Here is a tiny trained network, its code and every weight. The questions are about switching its units off for an input and a class, where a switched-off unit gives its printed mean instead of its output.

import numpy as np


def w(rows, s, z=0):
    codes = np.array(rows[::2]) - 128.0
    scale = np.full(codes.shape[1], s)
    scale[-1] = z or s
    return codes * scale


def norm(h):
    return h / np.sqrt((h * h).mean(-1, keepdims=True) + 1e-5)


def f(y):
    return y / 2 * (1 + np.tanh(0.7978845608 * (y + 0.044715 * y**3)))


def log_softmax(a):
    a = a - a.max(-1, keepdims=True)
    return a - np.log(np.exp(a).sum(-1, keepdims=True))


def net(x, mask):
    res = np.array(x, float).reshape(1, 5) / 4 @ E
    u = 0
    for l in range(2):
        y = f(norm(res) @ A[l][:, :-1].T + A[l][:, -1])
        res = res + np.where(mask[u : u + 3], y, B[l][:, -1]) @ B[l][:, :-1]
        u += 3
    return log_softmax(norm(res)[-1] @ U[:, :-1].T + U[:, -1])


A, B = {}, {}
E = w([
[105,160,85,89,147,130,175,175,55,180,111,150],'x0',
[91,92,146,1,49,69,116,114,211,111,102,164],'x1',
[127,86,183,129,145,179,166,210,151,150,142,116],'x2',
[123,154,175,128,104,183,169,44,138,199,130,138],'x3',
[142,115,56,78,157,172,134,71,173,109,15,96],'x4',
],0.0093)
A[0] = w([
[77,68,253,88,125,248,107,204,96,164,80,60,89],'0.n1',
[142,106,151,174,112,47,172,168,106,155,150,186,4],'0.n2',
[154,195,82,46,105,131,171,198,47,195,110,122,24],'0.n3',
],0.0056,0.0035)
B[0] = w([
[124,140,58,63,129,78,60,143,100,171,171,90,252],'0.n1',
[97,122,108,127,132,129,236,6,192,120,120,161,143],'0.n2',
[234,45,215,128,63,85,106,69,173,89,117,30,201],'0.n3',
],0.014,0.0032)
A[1] = w([
[142,224,96,121,76,74,90,2,65,128,113,163,21],'1.n1',
[63,159,162,17,39,98,154,188,186,127,77,249,5],'1.n2',
[51,119,193,165,148,77,233,123,139,134,202,215,101],'1.n3',
],0.006,0.0029)
B[1] = w([
[111,139,124,79,128,97,115,166,183,210,206,88,208],'1.n1',
[86,236,146,152,109,122,146,146,44,127,39,92,253],'1.n2',
[121,92,72,105,247,184,138,124,249,93,75,153,193],'1.n3',
],0.013,0.0047)
U = w([
[92,227,162,222,135,143,120,147,61,144,81,124,229],'0',
[108,141,60,76,126,93,52,164,136,174,226,101,43],'1',
[129,90,87,78,206,181,171,76,163,112,82,151,107],'2',
[205,54,255,161,64,119,93,71,149,69,154,86,110],'3',
[162,182,135,89,158,134,108,141,132,113,156,132,186],'4',
[121,103,132,139,105,146,129,85,75,111,131,184,2],'5',
],0.0099,0.0058)

Each question gives the input, the list of numbers given to net, and the class t.
The units are the neurons (one row each of A and B). Each row of codes is followed by its name. A weight is (code - 128) times the scale printed after its matrix; where a second scale follows, it is the last column's (A, B and U).
mask holds one flag per neuron, layer by layer. A switched-off neuron (its flag False) gives its mean, the last column of its row in B, instead of its output. The means were averaged over made-up inputs and are rounded, as every weight is.
A unit's drop is (log p(t) with every unit on - log p(t) with that unit switched off) / (log p(t) with every unit on - log p(t) with every unit switched off).
The circuit of an input: a set's keep is (log p(t) with only the set's units on - log p(t) with every unit switched off) / (log p(t) with every unit on - log p(t) with every unit switched off). Starting from all 6 units, units are removed one at a time, each time the one whose removal leaves the highest keep (on an exact tie, the one counted first), for as long as the keep stays at least 0.8.
units of the circuit, in order: the units of the circuit, biggest drop first
unit that matters most: the unit with the biggest drop
k most important neurons: the k neurons with the biggest drops, biggest first
top k neurons in layer l: the k neurons of layer l with the biggest drops, biggest first
drop of u: that unit's drop, to one decimal
input [3,-3,8,1,2], class 1: unit that matters most => 0.n1
input [-2,7,-3,0,6], class 0: 2 most important neurons => 1.n2, 0.n3
input [-1,-2,-4,-8,-8], class 2: units of the circuit, in order => 1.n3, 0.n2, 0.n1
input [8,-4,-7,5,-6], class 3: 2 most important neurons => 0.n3, 0.n1
input [8,-5,1,7,4], class 3: 2 most important neurons => 0.n3, 1.n2
input [0,0,-5,-6,-6], class 2: units of the circuit, in order => 1.n3, 0.n2, 0.n1
input [-4,2,-2,-3,-8], class 2: units of the circuit, in order => 1.n3, 0.n2
input [0,-5,-5,6,-8], class 2: 2 most important neurons => 1.n3, 0.n1
input [-3,-4,-6,3,5], class 1: 2 most important neurons => 1.n1, 1.n2
input [-7,-1,1,5,-8], class 2: units of the circuit, in order => 1.n3, 0.n3
input [4,5,4,-5,0], class 0: 2 most important neurons => 1.n2, 1.n1
input [-7,-5,8,-3,-1], class 1: 2 most important neurons => 0.n1, 1.n2
input [5,7,-4,3,7], class 0: 3 most important neurons => 1.n2, 0.n1, 1.n3
input [-2,-3,-8,-2,6], class 1: units of the circuit, in order => 1.n1
input [-4,-1,6,1,-5], class 1: top 2 neurons in layer 0 => 0.n1, 0.n3
input [-1,8,-4,-1,3], class 0: units of the circuit, in order => 1.n2, 0.n3
input [7,6,3,2,6], class 3: 2 most important neurons => 0.n3, 1.n3
input [8,-3,6,-5,-5], class 3: 3 most important neurons => 0.n3, 1.n2, 1.n1
input [8,-5,-8,1,5], class 1: top 2 neurons in layer 1 => 1.n1, 1.n2
input [4,3,6,1,3], class 1: unit that matters most => 0.n1
input [7,-6,4,8,-4], class 4: 2 most important neurons => 1.n2, 0.n1
input [-6,-3,7,7,0], class 1: top 2 neurons in layer 0 => 0.n1, 0.n3
input [8,-5,-1,4,3], class 3: drop of 1.n3 => 0.0
input [1,8,8,3,-3], class 0: top 2 neurons in layer 1 => 1.n2, 1.n1
input [-4,8,2,3,5], class 0: drop of 0.n3 => 0.2
input [-4,6,-1,-5,-1], class 0: drop of 0.n3 => 0.2
input [-4,-2,7,-4,5], class 1: units of the circuit, in order => 0.n1
